data = [[-27, -8, -8, 11], [29, 10, -21, 11], [-25, -9, -13, 2], [-2, 4, 2, 40], [-6, -2, -25, 21], [-10, -3, -21, 24], [1, 1, -23, 28], [-25, -9, -13, 2], [-18, 0, 14, 31], [-9, 4, 17, 36], [-10, 4, 18, 35], [13, 7, -13, 35], [-29, -8, 1, 0], [-20, -8, -18, 8]]
The entry just right of the smallest entry -> -8
Give the entry just left of 36.
Answer: 17
Give the smallest entry.
Answer: -29
The entry just left of 7: 13
Give the largest entry.
Answer: 40
Give the entry just right of -23.
Answer: 28
Give the entry just left of 17.
Answer: 4
Give the entry just left of 28.
Answer: -23

Read these off the grid that follows.
1) Find the entry in the bottom-right corner.
2) Find the last entry in the row that holds the smallest entry.
3) Find the minimum.
4) Find the last entry in the row that holds the largest entry.
5) Find the top-right entry.
6) Find the entry just right of -67.
7) Find the first entry in reading order.
8) Find the entry just right of the largest entry.
[[-42 -14  -9  34  57  10 -30]
 [-68 -12  -7  30  59  38   2]
 [ 67  39   4 -38 -28  -7  26]
 [ 51  30  48 -50 -55 -10  38]
 [ 47  -6 -43 -19 -26 -27 -39]
 [ 55  48  -5 -67 -19 -52  -9]]
1) -9
2) 2
3) -68
4) 26
5) -30
6) -19
7) -42
8) 39

X =
[[ 30  13  17   8  11  25  15  12   8  31  23  22   9]
 [ 24  15  20  19  16  19  19   6  17  27  29  12   2]
 [ 12   9  24   9  15  17  14   3  15   8  16  13  15]
 [ 24  12  18  13   8  28  14  14  13  24  17  24  15]
 [ 27  21  11  10  10  15  11  16   3  44  23  21   0]
 [ 28  14 -17  13  -3   3   3  22 -10  57  23   6 -29]
 [ 43  23  19  10   5  33  10  16   3  52  31  32   4]
 [ 36  15  26  29   8  42  25   7  29  16  25  21  19]
 [-28 -27 -10 -16   1 -16 -14  -4  -8 -25  -9 -13 -10]
 [-21 -34  -5 -25   4 -11 -20  -6 -15 -17   6 -11 -21]
 [ 22  18  33 -11   6  12   4 -26   0  -3  15   7  16]
 [ 13  16  14  17  11  13  18   7  17  13  11  11  14]]
Indices start at 1.
Report the entry in the top-right corner.
9
The bottom-left entry: 13
The entry in row 1 and column 2 -> 13
The entry in the top-left corner is 30
The entry at row 1, column 3: 17
Report the entry at row 2, column 1.
24
Report the bottom entry of the column that holds the smallest entry.
16
Report the entry directly below 44.
57
The entry just left of the smallest entry is -21
The entry directly above -20 -> -14
Report the bottom-right entry.
14
The entry at row 3, column 1 is 12
Report the entry just left of -14.
-16
The entry directly below the smallest entry is 18
The entry at row 3, column 2 is 9
Report the entry in row 2 and column 3.
20
The bottom entry of the column that holds the largest entry: 13
The entry just left of the largest entry: -10
Report the entry directly above 42.
33
The entry just right of the largest entry -> 23
The top entry of the column that holds the largest entry: 31
The entry at row 2, column 2 -> 15
Report the entry just right of the smallest entry.
-5
The entry directly above the smallest entry -> -27
The entry at row 3, column 3: 24
The entry directly below -6 is -26

W =
[[-222 -151 -170  -52  101 -101]
 [ 188  -60  364 -236  538  192]
 [-259  -62  -68  215 -787  133]
 [-402 -125  247  -28 -426 -661]
 [  46  208  654  438  444  421]
 [-165  283   40  325  145  -36]
 [-603  208  879  213  410  187]
 [-230  573  476  660 -496 -555]]
Counting starts at 1.
The entry in the top-left corner -> -222
Which number is the entry at row 2, column 1?
A: 188
The entry just right of -165 is 283
Which number is the entry just right of the largest entry?
A: 213
Which number is the entry just right of -60?
A: 364
Which number is the entry in the bottom-right corner?
A: -555
The entry just left of the smallest entry is 215
Which number is the smallest entry?
A: -787
Which number is the entry at row 1, column 2?
A: -151
The entry directly above the smallest entry -> 538
The entry in the bottom-left corner: -230
The entry just right of the smallest entry: 133
The entry in the top-right corner is -101
The bottom entry of the column that holds the smallest entry: -496
The entry just right of -52 -> 101
The entry just right of 538 -> 192
The entry just right of -230 is 573
The entry in row 1 and column 3 -> -170
The entry directly above 325 is 438
The entry at row 3, column 1 -> -259
Which number is the entry directly below 40?
A: 879
Which number is the entry in row 2 and column 2?
A: -60
